Below are the code and all the weights of a small trained network. Each question names an input and a target symbol and asks about switching units off, where a switched-off unit gives its printed mean instead of its output.

import numpy as np


def w(rows, s, z=0):
    codes = np.array(rows[::2]) - 128.0
    scale = np.full(codes.shape[1], s)
    scale[-1] = z or s
    return codes * scale


def norm(h):
    return h / np.sqrt((h * h).mean(-1, keepdims=True) + 1e-5)


def f(y):
    return np.maximum(y, 0)


def softmax(a):
    e = np.exp(a - a.max(-1, keepdims=True))
    return e / e.sum(-1, keepdims=True)


def log_softmax(a):
    a = a - a.max(-1, keepdims=True)
    return a - np.log(np.exp(a).sum(-1, keepdims=True))


def net(x, mask):
    ids = ['ΔΩαβγζηξστ'.index(c) for c in x.split()]
    T = len(ids)
    res = E[ids] + P[:T]
    r = norm(res)
    for j in range(2):
        rows = slice(4 * j, 4 * j + 4)
        q, k, v = (r @ M[0][rows].T for M in (Q, K, V))
        z = softmax(np.where(np.tri(T) > 0, q @ k.T / 4**0.5, -1e9)) @ v
        o = O[0][rows]
        res = res + np.where(mask[j], z, o[:, -1]) @ o[:, :-1]
    y = f(norm(res) @ A[0][:, :-1].T + A[0][:, -1])
    res = res + np.where(mask[2:10], y, B[0][:, -1]) @ B[0][:, :-1]
    return log_softmax(norm(res)[-1] @ U[:, :-1].T + U[:, -1])


Q, K, V, O, A, B = {}, {}, {}, {}, {}, {}
E = w([
[148,147,94,142,138],'Δ',
[143,141,148,101,174],'Ω',
[185,84,3,106,182],'α',
[158,76,167,146,142],'β',
[148,109,104,106,122],'γ',
[76,145,180,171,125],'ζ',
[105,115,116,141,90],'η',
[146,111,160,134,195],'ξ',
[78,90,178,108,79],'σ',
[90,160,114,193,114],'τ',
],0.014)
P = w([
[173,59,206,251,94],'0',
[209,193,48,49,203],'1',
[103,136,129,112,104],'2',
[216,151,148,158,68],'3',
[105,112,201,122,168],'4',
[105,137,124,109,101],'5',
[226,181,153,138,67],'6',
[112,117,201,110,172],'7',
[109,138,124,105,101],'8',
],0.011)
Q[0] = w([
[124,1,197,112,120],'head 0',
[176,159,158,207,235],'head 0',
[128,51,236,128,156],'head 0',
[227,175,89,57,142],'head 0',
[108,120,170,67,37],'head 1',
[29,82,218,159,97],'head 1',
[221,72,28,121,169],'head 1',
[134,182,125,222,175],'head 1',
],0.0089)
K[0] = w([
[128,9,191,107,136],'head 0',
[147,165,172,168,227],'head 0',
[101,58,210,97,164],'head 0',
[188,151,128,45,151],'head 0',
[166,158,113,124,117],'head 1',
[141,170,124,147,117],'head 1',
[67,71,151,154,88],'head 1',
[100,111,122,145,143],'head 1',
],0.013)
V[0] = w([
[31,153,140,70,177],'head 0',
[115,39,197,173,85],'head 0',
[127,110,147,218,105],'head 0',
[2,112,132,140,163],'head 0',
[109,62,125,157,162],'head 1',
[105,138,114,143,152],'head 1',
[131,123,124,97,146],'head 1',
[171,143,132,140,99],'head 1',
],0.0061)
O[0] = w([
[142,239,38,123,169,153],'head 0',
[102,131,41,80,120,254],'head 0',
[216,194,32,100,182,140],'head 0',
[199,195,75,3,133,142],'head 0',
[88,118,200,178,137,102],'head 1',
[171,151,124,122,131,98],'head 1',
[217,145,52,75,69,137],'head 1',
[106,56,101,132,137,168],'head 1',
],0.0035,0.0025)
A[0] = w([
[53,118,180,95,57,41],'neuron 0',
[115,173,126,179,65,252],'neuron 1',
[230,125,207,75,83,54],'neuron 2',
[249,116,208,251,153,173],'neuron 3',
[206,130,1,181,56,110],'neuron 4',
[110,152,187,53,116,77],'neuron 5',
[108,10,82,94,87,27],'neuron 6',
[178,169,103,200,39,97],'neuron 7',
],0.0071,0.0033)
B[0] = w([
[141,157,123,190,193,198],'neuron 0',
[146,59,45,152,160,212],'neuron 1',
[110,186,170,196,97,184],'neuron 2',
[69,82,133,104,37,253],'neuron 3',
[56,133,232,124,139,171],'neuron 4',
[180,150,149,144,60,197],'neuron 5',
[158,146,127,94,139,173],'neuron 6',
[177,160,254,105,170,184],'neuron 7',
],0.0078,0.006)
U = w([
[117,51,144,202,87,175],'Δ',
[193,194,166,169,80,132],'Ω',
[104,84,124,109,191,138],'α',
[214,90,125,76,119,32],'β',
[214,101,80,157,165,209],'γ',
[103,161,44,197,137,247],'ζ',
[11,129,127,83,131,4],'η',
[165,155,140,97,192,91],'ξ',
[116,143,57,70,49,124],'σ',
[45,180,137,164,166,85],'τ',
],0.011,0.0037)

Each question gives the input, a string of symbols that net reads in full, and the target symbol t.
The units are the heads (4 rows each of Q, K, V and O) and the neurons (one row each of A and B). Each row of codes is followed by its name. A weight is (code - 128) times the scale printed after its matrix; where a second scale follows, it is the last column's (O, A, B and U).
mask holds one flag per unit, heads first, then neurons. A switched-off unit (its flag False) gives its mean, the last column of its rows in O or B, instead of its output. The means were averaged over made-up inputs and are rounded, as every weight is.
A unit's drop is (log p(t) with every unit on - log p(t) with that unit switched off) / (log p(t) with every unit on - log p(t) with every unit switched off).
The circuit of an input: a set's keep is (log p(t) with only the set's units on - log p(t) with every unit switched off) / (log p(t) with every unit on - log p(t) with every unit switched off). Starting from all 10 units, units are removed one at a time, each time the one whose removal leaves the highest keep (on an exact tie, the one counted first), for as long as the keep stays at least 0.8.
circuit, biggest first: the units of the circuit, biggest drop first
unit that matters most: the unit with the biggest drop
k most important neurons: the k neurons with the biggest drops, biggest first
which heads matter: for each layer, one digit per head in row order, 1 if its drop is at least 0.15 and else 0, layers parted by /
drop when u is switched off: that unit's drop, to one decimal
input ζ σ α β Ω ζ γ, target Δ: unit that matters most => head 0
input α ζ η σ η ξ, target ξ: circuit, biggest first => head 0; neuron 3
input σ σ σ ζ σ ζ η, target Δ: circuit, biggest first => head 0; neuron 1
input ζ ζ γ Δ, target Δ: circuit, biggest first => neuron 3; head 0
input Ω β σ ζ ξ Ω ζ η, target σ: circuit, biggest first => head 0; neuron 4
input σ σ σ σ σ, target Ω: 4 most important neurons => neuron 5; neuron 3; neuron 0; neuron 4
input σ β ζ α, target Δ: circuit, biggest first => head 0; neuron 4
input σ ζ σ Ω, target Δ: circuit, biggest first => neuron 3; head 0
input Ω ζ σ σ σ α σ Ω β, target β: circuit, biggest first => head 0; neuron 6
input σ σ σ α Ω σ σ σ, target Ω: which heads matter => 10
input τ β γ, target γ: which heads matter => 10
input σ ζ τ α Ω γ ξ, target Δ: which heads matter => 00
input ξ σ ζ, target ζ: which heads matter => 00
input σ β σ ξ, target Δ: which heads matter => 10
input Δ ζ γ Ω η, target σ: circuit, biggest first => head 0
input σ Ω η τ, target Δ: 2 most important neurons => neuron 1; neuron 3
input η σ ξ, target ξ: 4 most important neurons => neuron 3; neuron 1; neuron 2; neuron 4
input ζ σ σ σ β ξ γ σ τ, target τ: 2 most important neurons => neuron 4; neuron 7
input τ σ Ω ζ Ω ζ, target ζ: 2 most important neurons => neuron 1; neuron 3
input α Ω Δ Δ γ, target β: unit that matters most => neuron 3
input ξ Δ Δ γ, target Δ: drop when neuron 0 is switched off => 0.0
input σ α σ σ β α σ Δ Ω, target Ω: drop when neuron 5 is switched off => 0.3
input σ τ β, target β: drop when neuron 7 is switched off => 0.1
input σ α σ Ω, target Δ: drop when head 0 is switched off => 0.4
